[[-0.058 -0.141 -0.108 -0.004 -0.071  0.051  0.068]
 [ 0.045 -0.144 -0.107 -0.147  0.052  0.130 -0.116]
 [-0.096  0.207 -0.161 -0.043  0.047 -0.144 -0.172]
 [-0.063 -0.129  0.063  0.071 -0.118 -0.148  0.023]
 [-0.047 -0.142  0.021 -0.053 -0.120 -0.050 -0.072]
 [ 0.105 -0.011  0.029 -0.080  0.052 -0.097 -0.133]
 [-0.131 -0.148  0.067  0.031 -0.215 -0.182  0.014]
 [-0.165 -0.270 -0.103 -0.020  0.048  0.003 -0.138]] ans = -0.133

[[ 0.05  0.05 -0.10 -0.02 -0.07 -0.06  0.19 -0.03  0.02  0.00  0.01  0.13
  -0.01 -0.02 -0.03]
 [ 0.03  0.06 -0.08  0.02 -0.06 -0.01 -0.05  0.04  0.04 -0.01 -0.01  0.07
   0.11  0.01 -0.01]
 [ 0.00 -0.03 -0.06 -0.05 -0.04 -0.06  0.12  0.02 -0.04  0.05  0.02  0.06
   0.08  0.01 -0.01]
 [ 0.01 -0.01  0.00 -0.02  0.02 -0.01  0.16 -0.07 -0.04  0.03  0.02  0.05
  -0.05 -0.04 -0.03]
 [-0.02 -0.02  0.11  0.01  0.07  0.01 -0.04 -0.02 -0.01  0.01  0.01 -0.03
  -0.03 -0.01  0.01]
 [ 0.01  0.06  0.12  0.02  0.07  0.09 -0.03 -0.13 -0.04 -0.07 -0.11 -0.11
  -0.25 -0.08 -0.06]
 [-0.05 -0.06  0.05  0.00  0.07 -0.03 -0.02 -0.06 -0.04  0.00 -0.10 -0.11
  -0.21 -0.03  0.00]] ans = 0.01

[[ 0.01 -0.07 -0.13 -0.15 -0.11  0.09 -0.05  0.15  0.07 -0.03 -0.02 -0.01
   0.04  0.03 -0.06]
 [ 0.04 -0.12 -0.16 -0.18 -0.06  0.02 -0.03  0.16  0.06 -0.04 -0.01 -0.02
   0.04 -0.09 -0.14]
 [-0.05 -0.06  0.01  0.03  0.06 -0.20 -0.01 -0.17 -0.13 -0.05 -0.05 -0.07
  -0.10 -0.20 -0.08]
 [ 0.03 -0.09 -0.15 -0.17 -0.10  0.08 -0.05  0.17  0.08 -0.03 -0.02 -0.01
   0.05  0.00 -0.09]
 [ 0.00 -0.11 -0.05 -0.04  0.06 -0.20  0.01 -0.08 -0.09 -0.05 -0.03 -0.06
  -0.07 -0.26 -0.15]
 [-0.02 -0.09 -0.03  0.00  0.08 -0.24  0.01 -0.14 -0.12 -0.05 -0.04 -0.07
  -0.09 -0.27 -0.14]
 [-0.06 -0.05  0.02  0.05  0.06 -0.21 -0.01 -0.20 -0.15 -0.05 -0.05 -0.07
  -0.11 -0.20 -0.07]
 [-0.12  0.03  0.09  0.11  0.01 -0.15 -0.04 -0.26 -0.16 -0.04 -0.07 -0.07
  -0.13 -0.05  0.03]
 [-0.04 -0.07  0.00  0.02  0.06 -0.21  0.00 -0.16 -0.13 -0.05 -0.05 -0.06
  -0.10 -0.22 -0.10]
 [-0.05  0.00 -0.06 -0.08 -0.14  0.14 -0.08  0.06  0.04 -0.03 -0.04 -0.01
   0.01  0.16  0.04]
 [ 0.02 -0.13 -0.09 -0.08  0.05 -0.18  0.01 -0.02 -0.06 -0.05 -0.03 -0.05
  -0.04 -0.26 -0.17]] ans = -0.10

[[  73.182   30.398   73.106   57.612   14.859   77.827   42.377    7.850
    -0.907  -40.667    5.894  -15.078  106.354   24.339   42.972   -9.509]
 [ -26.330  126.679  -38.188   -1.364    4.430   -2.592 -116.246   87.435
    24.113   79.807    1.452   32.398  -64.226   16.904   36.851  114.010]
 [  36.037 -103.307   26.534  -10.573   81.349  -76.787   36.479  -96.698
   -45.856  -24.361   35.473   74.209  -65.173   62.124   -1.943  -61.677]
 [  95.594  130.879    2.385   -1.719   49.638  111.322  -60.258    8.034
   -65.427   50.715  -57.166  -10.825   44.959   18.754  -22.386   71.790]
 [ -29.197    9.367  140.067  150.634   55.130   30.713  -44.378   28.629
    94.705   -5.421  110.084   -9.364  114.490  -33.734   36.287   67.098]
 [  -7.752   27.869   63.419   14.184   67.039   49.189 -160.056  -42.622
    24.811   41.828   -6.344   79.119  198.557   46.226  105.152   57.790]
 [ -54.887   93.258   -1.722  -24.589  -29.062   89.704  113.429  111.718
   188.245  139.252   53.384  173.752  168.609   67.499  132.008  110.772]
 [   4.148   40.205    3.437   20.050  -56.455   35.621   66.347  135.939
    44.000   -5.168   36.266    8.166   78.988  104.792   76.057    0.056]
 [ -48.217  -41.612   26.941   46.814  -12.700  -84.785   13.588   69.132
    52.122  -22.086   81.084   18.269  -48.192   57.988   59.063  -16.265]
 [  36.655   80.781   -1.075   15.486  -20.202   93.558  137.942   73.227
    95.565   61.030   17.190   36.063   47.225  -22.763   37.148
    58.976]] ans = 0.056

[[ 0.14 -0.02  0.02 -0.10  0.03 -0.10 -0.09 -0.02  0.21 -0.10 -0.08 -0.06
   0.02 -0.06  0.20]
 [ 0.14 -0.06 -0.10 -0.08  0.02 -0.01  0.00 -0.02 -0.25  0.03 -0.05  0.09
   0.03 -0.01  0.08]
 [ 0.20 -0.08 -0.14 -0.10 -0.14  0.07 -0.07 -0.12 -0.06  0.06  0.08  0.08
   0.24  0.12  0.01]
 [ 0.07 -0.02  0.03  0.01 -0.08 -0.11 -0.09  0.05  0.17  0.07 -0.14 -0.01
   0.09  0.06  0.14]
 [-0.30  0.09  0.11  0.20  0.01  0.02  0.12  0.14  0.05  0.13  0.02 -0.03
  -0.18  0.05 -0.19]
 [ 0.19 -0.06 -0.03 -0.11  0.02 -0.11 -0.08 -0.01  0.03 -0.04 -0.12  0.01
   0.04 -0.04  0.21]
 [-0.12  0.07  0.03  0.04  0.08  0.10  0.04 -0.05 -0.20 -0.16  0.07  0.01
  -0.02 -0.12 -0.12]] ans = -0.19

[[  59.72   98.75  200.63  -69.81  -90.06  -38.21]
 [ 205.94   29.35  -26.51  190.45   14.60   92.82]
 [-205.98  136.51  -72.33  104.13 -282.39  147.67]
 [-210.92  -45.85 -250.40  150.06  195.64 -196.93]
 [ 108.39 -219.17  173.13  -77.05  -35.87  183.97]
 [-260.70 -117.47  151.20 -280.60   58.20   44.19]
 [-197.29 -108.57 -190.42  190.02 -232.82 -253.59]
 [ 119.59 -226.99  208.31   10.42 -202.98  133.93]
 [  10.68   86.59 -102.29  187.18 -231.18  213.58]] ans = -253.59

[[  43.1   46.8  -89.0   53.1  -67.7  -42.1    2.5   86.5   26.9]
 [  20.2 -134.2   -3.2  -83.7  -10.5   50.0   -1.3    9.2  -50.7]
 [  -1.2 -154.1  -49.1  -36.5  -67.1   26.2  -20.7   -8.9  -68.3]
 [  15.2  -20.6   35.1   95.8   65.7   -2.5  -94.9  -69.3  -89.2]
 [-140.9  154.4  -47.7   12.1   60.3   -6.1  -21.0  -57.3  -13.7]
 [ -22.8  118.0   42.5    1.3  -55.1  -42.4   48.0 -100.5   64.8]
 [-184.3   19.9 -148.5  -82.5  -52.0  -42.6   27.6   -3.7  -68.2]] ans = -13.7

[[-249.6  -61.8   15.4  117.3   33.2 -184.2  272.8  -46.5  291.2  124.1
    77.0    7.9  264.8  132.0  -42.9]
 [-171.7  -49.4   -2.4  164.7   19.4 -150.2  232.2    1.4  209.9  101.6
    54.6   56.2  200.6  120.2  -43.0]
 [-224.7  -46.7   14.1  111.6   26.6 -153.6  259.7  -24.6  279.1  115.4
    79.8    4.3  266.1  110.1  -27.0]
 [-177.0  -31.2   30.6  123.2   -1.8 -120.5  235.0   47.5  183.0  122.4
    19.5    7.5  230.8  133.0  -35.4]
 [-226.4  -29.5   36.3   86.8   23.2 -134.9  263.6    0.3  269.2  131.2
    61.3  -25.4  279.5  113.3  -21.8]
 [-243.9  -28.7   43.8   80.3   18.5 -147.3  274.4   -3.7  273.0  144.6
    52.5  -39.4  291.2  129.1  -24.8]
 [-124.6  -43.8  -23.2  190.0   37.2 -126.4  205.4    7.2  196.9   72.6
    75.4   99.8  161.4   86.7  -35.1]] ans = -21.8
